Below is a small trained network, with its code and all its weights. Each question gives an input and a class and asks what happens when units are switched off, that is, made to give their printed mean instead of their output.

import numpy as np


def w(rows, s, z=0):
    codes = np.array(rows[::2]) - 128.0
    scale = np.full(codes.shape[1], s)
    scale[-1] = z or s
    return codes * scale


def f(y):
    return y / 2 * (1 + np.tanh(0.7978845608 * (y + 0.044715 * y**3)))


def log_softmax(a):
    a = a - a.max(-1, keepdims=True)
    return a - np.log(np.exp(a).sum(-1, keepdims=True))


def net(x, mask):
    res = np.array(x, float).reshape(1, 7) / 4 @ E
    y = f(res @ A[0][:, :-1].T + A[0][:, -1])
    res = res + np.where(mask, y, B[0][:, -1]) @ B[0][:, :-1]
    return log_softmax(res[-1] @ U[:, :-1].T + U[:, -1])


A, B = {}, {}
E = w([
[214,74,116,218,227,120,10,33,181,128,200,77],'x0',
[13,113,19,121,57,6,124,98,179,17,183,76],'x1',
[94,118,137,124,121,144,114,108,121,142,126,137],'x2',
[63,210,53,233,201,73,173,137,33,222,174,71],'x3',
[105,176,211,172,58,112,39,214,203,172,118,3],'x4',
[127,123,112,128,116,136,118,126,123,134,124,131],'x5',
[113,118,150,128,110,133,129,120,115,133,148,129],'x6',
],0.0054)
A[0] = w([
[135,195,215,171,47,129,39,181,201,188,109,10,81],'N1',
[156,59,87,101,189,158,202,25,55,65,152,203,1],'N2',
[161,71,180,51,88,167,100,107,204,42,56,151,131],'N3',
[245,115,223,140,209,250,164,146,54,253,47,147,179],'N4',
[107,184,66,190,184,130,166,167,59,229,145,95,184],'N5',
[188,66,108,167,192,119,41,44,154,110,205,98,110],'N6',
[161,82,50,87,166,162,205,33,56,99,139,196,30],'N7',
[62,122,62,88,84,46,136,92,135,33,153,78,93],'N8',
[74,160,107,59,51,116,230,218,79,92,65,157,69],'N9',
[53,208,74,211,170,84,173,136,64,229,151,72,144],'N10',
[62,154,110,31,59,126,199,236,103,112,80,152,86],'N11',
[186,11,110,184,193,108,39,50,201,100,208,84,51],'N12',
[63,96,67,160,73,30,143,80,157,37,178,108,105],'N13',
[172,45,162,88,52,199,95,139,215,43,82,155,145],'N14',
],0.0045,0.00062)
B[0] = w([
[6,173,24,97,86,211,158,215,208,78,216,51,223],'N1',
[35,183,41,102,65,219,173,208,224,95,177,46,194],'N2',
[148,22,114,49,224,92,119,120,44,88,199,120,204],'N3',
[167,248,181,131,11,30,30,56,199,57,93,214,254],'N4',
[188,72,137,70,146,65,87,97,74,68,171,132,203],'N5',
[118,134,164,211,166,171,218,137,115,228,57,101,205],'N6',
[23,193,49,149,48,190,136,200,222,95,174,32,191],'N7',
[181,202,184,145,54,82,44,55,178,132,25,240,193],'N8',
[124,96,168,222,166,142,179,126,86,253,59,98,200],'N9',
[181,15,78,17,211,68,85,95,13,38,230,136,217],'N10',
[140,96,197,187,175,153,198,129,72,212,58,80,198],'N11',
[175,115,197,223,181,168,226,110,88,230,57,71,221],'N12',
[191,212,195,146,46,46,57,52,170,120,81,220,200],'N13',
[152,59,103,63,218,45,134,131,37,86,219,123,210],'N14',
],0.0051,0.0067)
U = w([
[161,204,171,134,71,86,52,74,164,99,79,220,251],'0',
[150,16,115,66,197,95,112,117,61,67,188,131,209],'1',
[134,97,165,189,164,159,204,125,107,247,58,100,71],'2',
[57,167,63,114,91,193,144,187,204,84,175,79,2],'3',
],0.012,0.0003)

Each question gives the input, the list of numbers given to net, and the class t.
The units are the neurons (one row each of A and B). Each row of codes is followed by its name. A weight is (code - 128) times the scale printed after its matrix; where a second scale follows, it is the last column's (A, B and U).
mask holds one flag per neuron, in row order. A switched-off neuron (its flag False) gives its mean, the last column of its row in B, instead of its output. The means were averaged over made-up inputs and are rounded, as every weight is.
A unit's drop is (log p(t) with every unit on - log p(t) with that unit switched off) / (log p(t) with every unit on - log p(t) with every unit switched off).
The circuit of an input: a set's keep is (log p(t) with only the set's units on - log p(t) with every unit switched off) / (log p(t) with every unit on - log p(t) with every unit switched off). Starting from the 12 units with the biggest drops (on a tie, the unit counted first), units are removed one at a time, each time the one whose removal leaves the highest keep (on an exact tie, the one counted first), for as long as the keep stays at least 0.8.
units of the circuit, in order: the units of the circuit, biggest drop first
most important unit: the unit with the biggest drop
top k neurons: the k neurons with the biggest drops, biggest first
drop when u is switched off: that unit's drop, to one decimal
input [5,3,4,-1,-4,6,-8], class 2: top 4 neurons => N12, N4, N1, N6
input [-5,3,1,-6,3,-5,1], class 1: units of the circuit, in order => N3
input [-4,3,8,-2,-4,-1,5], class 2: units of the circuit, in order => N9, N11
input [-6,2,6,-5,-7,7,2], class 3: top 3 neurons => N7, N2, N12
input [-8,8,-8,-1,-7,7,6], class 0: top 4 neurons => N8, N13, N12, N6
input [7,6,-7,-3,-2,-5,-7], class 2: top 3 neurons => N12, N6, N4
input [1,-2,1,3,-1,1,0], class 1: top 2 neurons => N8, N13
input [5,-2,2,-5,7,2,-6], class 3: top 2 neurons => N1, N10
input [4,1,5,-4,3,2,-8], class 1: top 3 neurons => N9, N14, N11
input [-1,-5,6,-7,7,-2,-1], class 1: top 2 neurons => N14, N3
input [6,8,-4,-8,-2,-3,-5], class 0: top 2 neurons => N13, N8
input [-8,-6,0,-7,2,0,-1], class 2: top 4 neurons => N9, N11, N10, N5
input [4,-8,7,1,8,-3,-8], class 0: top 3 neurons => N4, N2, N7
input [3,3,-7,-5,7,8,-3], class 3: units of the circuit, in order => N1
input [-4,-7,-4,-1,-7,-4,-8], class 0: top 2 neurons => N4, N1
input [4,7,-8,2,-8,3,-5], class 3: top 3 neurons => N2, N7, N4
input [-6,-7,8,8,5,6,3], class 1: top 2 neurons => N10, N5
input [8,-2,-2,5,-3,4,-6], class 2: top 2 neurons => N6, N12
input [-7,-7,5,5,-4,-5,8], class 0: drop when N12 is switched off => 0.2
input [2,0,2,-7,6,2,-2], class 1: drop when N14 is switched off => 0.4
input [-5,0,8,4,-8,6,-5], class 3: drop when N4 is switched off => 0.0
input [-1,-2,2,-3,8,8,1], class 3: most important unit => N1
input [-4,-1,-4,5,5,8,-3], class 1: drop when N7 is switched off => 0.2
